Below is a small trained network, with its code and all its weights. Each question gives an input and a class and asks what happens when units are switched off, that is, made to give their printed mean instead of their output.

import numpy as np


def w(rows, s, z=0):
    codes = np.array(rows[::2]) - 128.0
    scale = np.full(codes.shape[1], s)
    scale[-1] = z or s
    return codes * scale


def norm(h):
    return h / np.sqrt((h * h).mean(-1, keepdims=True) + 1e-5)


def f(y):
    return y / 2 * (1 + np.tanh(0.7978845608 * (y + 0.044715 * y**3)))


def log_softmax(a):
    a = a - a.max(-1, keepdims=True)
    return a - np.log(np.exp(a).sum(-1, keepdims=True))


def net(x, mask):
    res = np.array(x, float).reshape(1, 6) / 4 @ E
    u = 0
    for l in range(2):
        y = f(norm(res) @ A[l][:, :-1].T + A[l][:, -1])
        res = res + np.where(mask[u : u + 7], y, B[l][:, -1]) @ B[l][:, :-1]
        u += 7
    return log_softmax(norm(res)[-1] @ U[:, :-1].T + U[:, -1])


A, B = {}, {}
E = w([
[100,116,190,190,183,54,235,148,122,62],'x0',
[229,131,120,188,234,215,147,159,20,143],'x1',
[162,107,71,68,159,95,60,78,146,178],'x2',
[81,9,125,183,130,83,162,232,240,255],'x3',
[38,86,232,137,75,116,59,93,74,126],'x4',
[123,133,103,132,107,15,166,151,115,186],'x5',
],0.0071)
A[0] = w([
[143,95,122,158,171,116,214,194,162,138,3],'L0N0',
[140,100,170,131,180,4,134,89,57,153,68],'L0N1',
[89,148,219,153,111,120,194,135,133,99,125],'L0N2',
[110,89,180,142,146,157,101,137,131,158,46],'L0N3',
[134,87,87,128,119,80,100,132,205,211,147],'L0N4',
[148,100,137,167,167,159,223,180,212,125,29],'L0N5',
[123,108,130,115,119,101,84,129,149,189,52],'L0N6',
],0.014,0.0041)
B[0] = w([
[203,138,186,201,143,109,136,37,233,149,231],'L0N0',
[92,85,140,121,155,102,107,162,94,38,205],'L0N1',
[114,126,155,94,165,130,136,206,115,78,220],'L0N2',
[90,106,166,114,151,105,138,167,99,86,163],'L0N3',
[116,133,150,138,132,91,130,165,186,179,255],'L0N4',
[99,123,112,145,103,113,134,115,161,246,245],'L0N5',
[102,154,101,189,118,164,153,98,176,227,175],'L0N6',
],0.013,0.0098)
A[1] = w([
[58,99,51,66,114,108,78,150,179,154,222],'L1N0',
[178,113,74,98,155,156,67,113,110,115,32],'L1N1',
[180,186,90,124,148,175,97,85,107,164,104],'L1N2',
[123,160,73,143,133,37,196,154,150,109,182],'L1N3',
[194,95,115,159,212,87,155,145,33,182,138],'L1N4',
[87,61,177,153,121,249,56,114,113,159,3],'L1N5',
[57,88,137,165,50,121,102,148,54,184,124],'L1N6',
],0.017,0.0031)
B[1] = w([
[195,130,163,184,166,116,188,95,181,180,255],'L1N0',
[145,117,81,180,122,72,118,71,71,190,187],'L1N1',
[148,150,32,93,72,194,139,109,121,94,211],'L1N2',
[73,97,250,102,148,161,42,152,143,157,234],'L1N3',
[152,200,154,82,72,177,243,111,230,102,203],'L1N4',
[47,49,140,143,176,18,84,224,69,121,201],'L1N5',
[210,169,152,114,160,174,211,92,175,69,199],'L1N6',
],0.011,0.0088)
U = w([
[171,186,43,110,80,171,174,42,137,124,116],'0',
[41,110,195,94,140,107,108,173,75,25,178],'1',
[110,123,189,162,149,93,166,119,246,214,178],'2',
[79,96,32,135,106,90,43,98,50,158,2],'3',
],0.012,0.0033)

Each question gives the input, the list of numbers given to net, and the class t.
The units are the neurons (one row each of A and B). Each row of codes is followed by its name. A weight is (code - 128) times the scale printed after its matrix; where a second scale follows, it is the last column's (A, B and U).
mask holds one flag per neuron, layer by layer. A switched-off neuron (its flag False) gives its mean, the last column of its row in B, instead of its output. The means were averaged over made-up inputs and are rounded, as every weight is.
A unit's drop is (log p(t) with every unit on - log p(t) with that unit switched off) / (log p(t) with every unit on - log p(t) with every unit switched off).
unit that matters most: the unit with the biggest drop
k most important neurons: the k neurons with the biggest drops, biggest first
k most important neurons of layer l: the k neurons of layer l with the biggest drops, biggest first
drop of u: that unit's drop, to one decimal
input [-7,6,-6,4,8,0], class 1: unit that matters most -> L1N5
input [-4,-1,-4,-4,-6,7], class 0: 3 most important neurons -> L0N4, L0N1, L0N2
input [7,4,0,-5,-4,8], class 1: 2 most important neurons -> L0N1, L1N0
input [8,4,5,-2,-2,8], class 1: 2 most important neurons -> L0N1, L1N0
input [-3,-8,-2,-8,4,-3], class 1: 2 most important neurons of layer 0 -> L0N5, L0N4
input [-5,-8,-2,-5,-2,1], class 0: 2 most important neurons -> L0N4, L0N2
input [-6,-7,-2,-7,1,-5], class 3: 2 most important neurons of layer 0 -> L0N5, L0N4
input [-2,-1,1,-2,-8,-2], class 0: 2 most important neurons -> L0N4, L1N2
input [7,-5,-6,-3,-6,7], class 1: 2 most important neurons of layer 1 -> L1N3, L1N0
input [4,6,4,-3,-4,1], class 0: 2 most important neurons of layer 0 -> L0N4, L0N2
input [-1,-6,1,-7,5,-4], class 1: 2 most important neurons -> L0N5, L0N4
input [-2,2,3,-7,4,4], class 3: 2 most important neurons of layer 0 -> L0N5, L0N1
input [1,-8,3,-8,6,-2], class 1: 2 most important neurons of layer 0 -> L0N5, L0N4
input [3,7,4,-5,0,2], class 0: unit that matters most -> L1N4
input [-8,-2,8,-4,0,4], class 0: 3 most important neurons of layer 1 -> L1N2, L1N3, L1N5
input [-4,2,-2,-8,4,2], class 3: 2 most important neurons of layer 0 -> L0N5, L0N0
input [-6,-2,0,-6,-1,-5], class 3: 2 most important neurons of layer 0 -> L0N0, L0N4
input [6,8,5,-4,8,6], class 1: drop of L0N1 -> 0.4
input [8,6,-6,-8,5,2], class 1: drop of L0N0 -> 0.0
input [-1,4,2,-2,4,-8], class 3: drop of L0N1 -> 0.1
